Below are the code and all the weights of a small trained network. Each question names an input and a target symbol and asks about switching units off, where a switched-off unit gives its printed mean instead of its output.

import numpy as np


def w(rows, s, z=0):
    codes = np.array(rows[::2]) - 128.0
    scale = np.full(codes.shape[1], s)
    scale[-1] = z or s
    return codes * scale


def norm(h):
    return h / np.sqrt((h * h).mean(-1, keepdims=True) + 1e-5)


def softmax(a):
    e = np.exp(a - a.max(-1, keepdims=True))
    return e / e.sum(-1, keepdims=True)


def log_softmax(a):
    a = a - a.max(-1, keepdims=True)
    return a - np.log(np.exp(a).sum(-1, keepdims=True))


def net(x, mask):
    ids = ['ΓΔαλσψ'.index(c) for c in x.split()]
    T = len(ids)
    res = E[ids] + P[:T]
    u = 0
    for l in range(2):
        r = norm(res)
        for j in range(3):
            rows = slice(3 * j, 3 * j + 3)
            q, k, v = (r @ M[l][rows].T for M in (Q, K, V))
            z = softmax(np.where(np.tri(T) > 0, q @ k.T / 3**0.5, -1e9)) @ v
            o = O[l][rows]
            res = res + np.where(mask[u + j], z, o[:, -1]) @ o[:, :-1]
        u += 3
    return log_softmax(norm(res)[-1] @ U[:, :-1].T + U[:, -1])


Q, K, V, O = {}, {}, {}, {}
E = w([
[147,33,103,117,131,143,135,162,172,120],'Γ',
[151,76,155,149,39,180,149,121,121,173],'Δ',
[65,142,92,108,63,78,132,154,117,190],'α',
[158,156,115,183,193,119,254,71,70,174],'λ',
[185,125,63,158,105,125,93,151,98,102],'σ',
[120,136,119,65,146,197,120,116,80,149],'ψ',
],0.008)
P = w([
[131,3,219,90,163,20,72,140,31,94],'0',
[88,23,140,75,90,66,133,99,42,58],'1',
[95,71,118,74,83,82,152,82,68,53],'2',
[151,107,118,83,90,100,169,131,87,101],'3',
[166,125,97,105,108,114,161,131,115,134],'4',
[152,132,64,129,116,131,138,104,136,159],'5',
[141,162,49,154,114,153,156,120,161,151],'6',
[145,174,36,171,122,177,157,148,176,175],'7',
[122,176,6,210,144,200,148,174,183,190],'8',
],0.003)
Q[0] = w([
[80,249,117,127,51,123,63,128,61,159],'L0H0',
[179,76,80,157,82,105,45,184,154,28],'L0H0',
[173,111,132,207,130,97,146,115,63,129],'L0H0',
[147,100,61,153,77,119,151,124,91,172],'L0H1',
[86,112,112,107,182,179,95,123,57,156],'L0H1',
[167,140,117,120,133,137,180,216,84,175],'L0H1',
[129,98,144,120,151,152,146,120,145,128],'L0H2',
[146,99,85,131,131,109,156,136,134,122],'L0H2',
[124,127,127,114,172,113,90,132,117,97],'L0H2',
],0.013)
K[0] = w([
[161,220,63,215,103,106,152,106,55,143],'L0H0',
[143,112,97,115,60,101,4,201,134,57],'L0H0',
[150,96,164,137,51,78,146,120,87,145],'L0H0',
[123,179,81,135,128,199,134,165,153,165],'L0H1',
[137,160,147,161,179,120,232,137,116,102],'L0H1',
[93,156,69,154,108,195,145,83,169,99],'L0H1',
[131,94,143,115,152,159,155,119,145,132],'L0H2',
[139,113,110,149,142,103,141,136,152,106],'L0H2',
[140,118,91,105,155,132,110,140,128,103],'L0H2',
],0.013)
V[0] = w([
[184,91,226,182,53,148,156,80,148,121],'L0H0',
[134,104,104,103,118,177,71,142,61,113],'L0H0',
[134,109,141,97,103,112,96,107,126,170],'L0H0',
[134,131,159,137,105,64,117,110,86,113],'L0H1',
[133,101,77,220,118,118,160,190,161,110],'L0H1',
[161,198,125,139,88,142,69,139,27,97],'L0H1',
[92,92,98,102,54,162,1,208,143,134],'L0H2',
[113,100,104,242,177,72,252,122,92,157],'L0H2',
[103,93,87,178,96,121,102,180,104,134],'L0H2',
],0.0071)
O[0] = w([
[126,96,126,189,131,220,88,170,175,120,95],'L0H0',
[169,118,153,100,165,139,140,45,195,164,244],'L0H0',
[122,156,121,101,138,140,165,137,172,166,153],'L0H0',
[128,95,181,132,134,74,108,166,55,125,97],'L0H1',
[189,123,118,120,130,92,62,95,123,236,2],'L0H1',
[99,133,174,116,97,153,94,14,120,85,190],'L0H1',
[167,119,206,56,5,163,95,211,204,107,211],'L0H2',
[79,108,33,132,128,72,206,2,45,162,102],'L0H2',
[146,99,123,88,45,131,146,95,136,133,178],'L0H2',
],0.004,0.005)
Q[1] = w([
[123,184,249,188,176,67,111,109,174,99],'L1H0',
[157,119,161,118,91,114,101,142,142,170],'L1H0',
[83,143,157,76,100,168,120,81,139,50],'L1H0',
[163,118,182,64,79,136,117,151,136,145],'L1H1',
[95,130,102,90,123,117,144,86,74,96],'L1H1',
[129,190,167,129,161,174,103,159,164,81],'L1H1',
[77,106,128,140,125,102,130,133,113,116],'L1H2',
[118,153,105,120,114,93,113,138,124,134],'L1H2',
[153,154,178,128,100,151,84,183,196,121],'L1H2',
],0.019)
K[1] = w([
[127,39,223,70,110,76,89,173,188,76],'L1H0',
[183,142,130,137,76,72,150,92,153,112],'L1H0',
[138,144,186,46,249,135,143,54,117,121],'L1H0',
[139,208,77,74,89,155,90,119,152,108],'L1H1',
[105,123,95,177,205,142,118,118,11,93],'L1H1',
[99,60,189,9,59,156,126,137,166,115],'L1H1',
[95,100,154,101,113,88,154,161,125,148],'L1H2',
[108,160,118,107,118,82,145,139,91,112],'L1H2',
[169,138,67,67,76,230,74,195,74,121],'L1H2',
],0.015)
V[1] = w([
[42,75,108,224,105,152,127,156,85,186],'L1H0',
[105,164,123,2,204,246,149,144,90,159],'L1H0',
[158,67,89,89,172,79,192,197,194,113],'L1H0',
[107,171,86,107,146,110,68,178,47,112],'L1H1',
[203,84,129,147,138,145,103,119,160,86],'L1H1',
[169,162,62,113,131,98,110,94,124,90],'L1H1',
[137,184,94,136,149,159,105,125,156,92],'L1H2',
[170,116,126,193,193,127,181,119,63,138],'L1H2',
[120,146,81,85,130,137,62,182,38,147],'L1H2',
],0.015)
O[1] = w([
[189,130,54,167,142,147,86,215,111,153,55],'L1H0',
[5,46,24,139,153,254,134,64,170,57,251],'L1H0',
[90,214,154,155,108,64,67,148,171,65,120],'L1H0',
[128,130,138,67,42,155,46,162,178,131,84],'L1H1',
[130,78,178,185,152,157,155,137,136,174,137],'L1H1',
[101,127,207,106,123,105,88,106,130,145,118],'L1H1',
[178,103,149,140,101,98,134,190,110,149,112],'L1H2',
[107,147,166,139,147,74,211,75,128,98,90],'L1H2',
[166,66,108,203,163,190,181,125,140,162,107],'L1H2',
],0.0078,0.021)
U = w([
[102,179,178,254,190,65,59,186,214,108,4],'Γ',
[202,94,71,243,198,196,127,208,92,201,130],'Δ',
[177,188,42,50,62,113,38,187,136,151,90],'α',
[161,197,116,126,149,23,233,121,57,79,93],'λ',
[164,97,254,106,131,95,115,91,104,225,121],'σ',
[34,87,102,118,151,190,140,80,148,81,174],'ψ',
],0.0058,0.0015)

Each question gives the input, a string of symbols that net reads in full, and the target symbol t.
The units are the heads (3 rows each of Q, K, V and O). Each row of codes is followed by its name. A weight is (code - 128) times the scale printed after its matrix; where a second scale follows, it is the last column's (O and U).
mask holds one flag per head, layer by layer. A switched-off head (its flag False) gives its mean, the last column of its rows in O, instead of its output. The means were averaged over made-up inputs and are rounded, as every weight is.
A unit's drop is (log p(t) with every unit on - log p(t) with that unit switched off) / (log p(t) with every unit on - log p(t) with every unit switched off).
The circuit of an input: a set's keep is (log p(t) with only the set's units on - log p(t) with every unit switched off) / (log p(t) with every unit on - log p(t) with every unit switched off). Starting from all 6 units, units are removed one at a time, each time the one whose removal leaves the highest keep (on an exact tie, the one counted first), for as long as the keep stays at least 0.8.
circuit, biggest first: the units of the circuit, biggest drop first
most important unit: the unit with the biggest drop
heads that matter: for each layer, one digit per head in row order, 1 if its drop is at least 0.15 and else 0, layers parted by /
input ψ Γ Δ Γ Δ, target Δ: most important unit => L0H1
input σ Δ Γ, target σ: heads that matter => 000 / 100
input ψ λ ψ ψ Γ Γ, target α: heads that matter => 001 / 110
input ψ λ Δ σ σ, target α: circuit, biggest first => (L0H2; L1H0; L1H1)
input ψ Δ Γ Δ Γ, target Δ: heads that matter => 010 / 110
input ψ Γ ψ λ α α ψ α α, target Δ: heads that matter => 100 / 101
input λ Γ Δ Δ ψ ψ, target α: circuit, biggest first => (L1H1; L1H0; L0H0)
input σ σ σ, target σ: heads that matter => 000 / 100
input ψ Γ α Δ, target α: heads that matter => 010 / 100
input Δ λ ψ ψ α α, target α: circuit, biggest first => (L1H0; L1H1; L0H2)
input σ α Δ Γ, target α: circuit, biggest first => (L1H0; L1H2; L0H0)
input σ Δ Δ λ Δ α ψ, target λ: circuit, biggest first => (L0H2; L1H2; L1H0)
input Δ Δ α ψ ψ ψ λ α λ, target λ: heads that matter => 000 / 101
input ψ Γ Δ Δ, target Δ: circuit, biggest first => (L0H1; L1H0; L0H2; L0H0)
input σ ψ λ α, target λ: circuit, biggest first => (L0H2; L1H2; L1H0)
input Δ ψ α ψ Γ ψ λ Δ, target α: most important unit => L0H0
input λ ψ Γ ψ α σ, target λ: circuit, biggest first => (L1H2; L0H2; L1H0)
input ψ Δ Γ α, target α: heads that matter => 010 / 100
input α ψ α α ψ Γ Γ Γ, target Γ: heads that matter => 010 / 110
input ψ α Γ σ σ Γ Δ, target σ: most important unit => L1H0
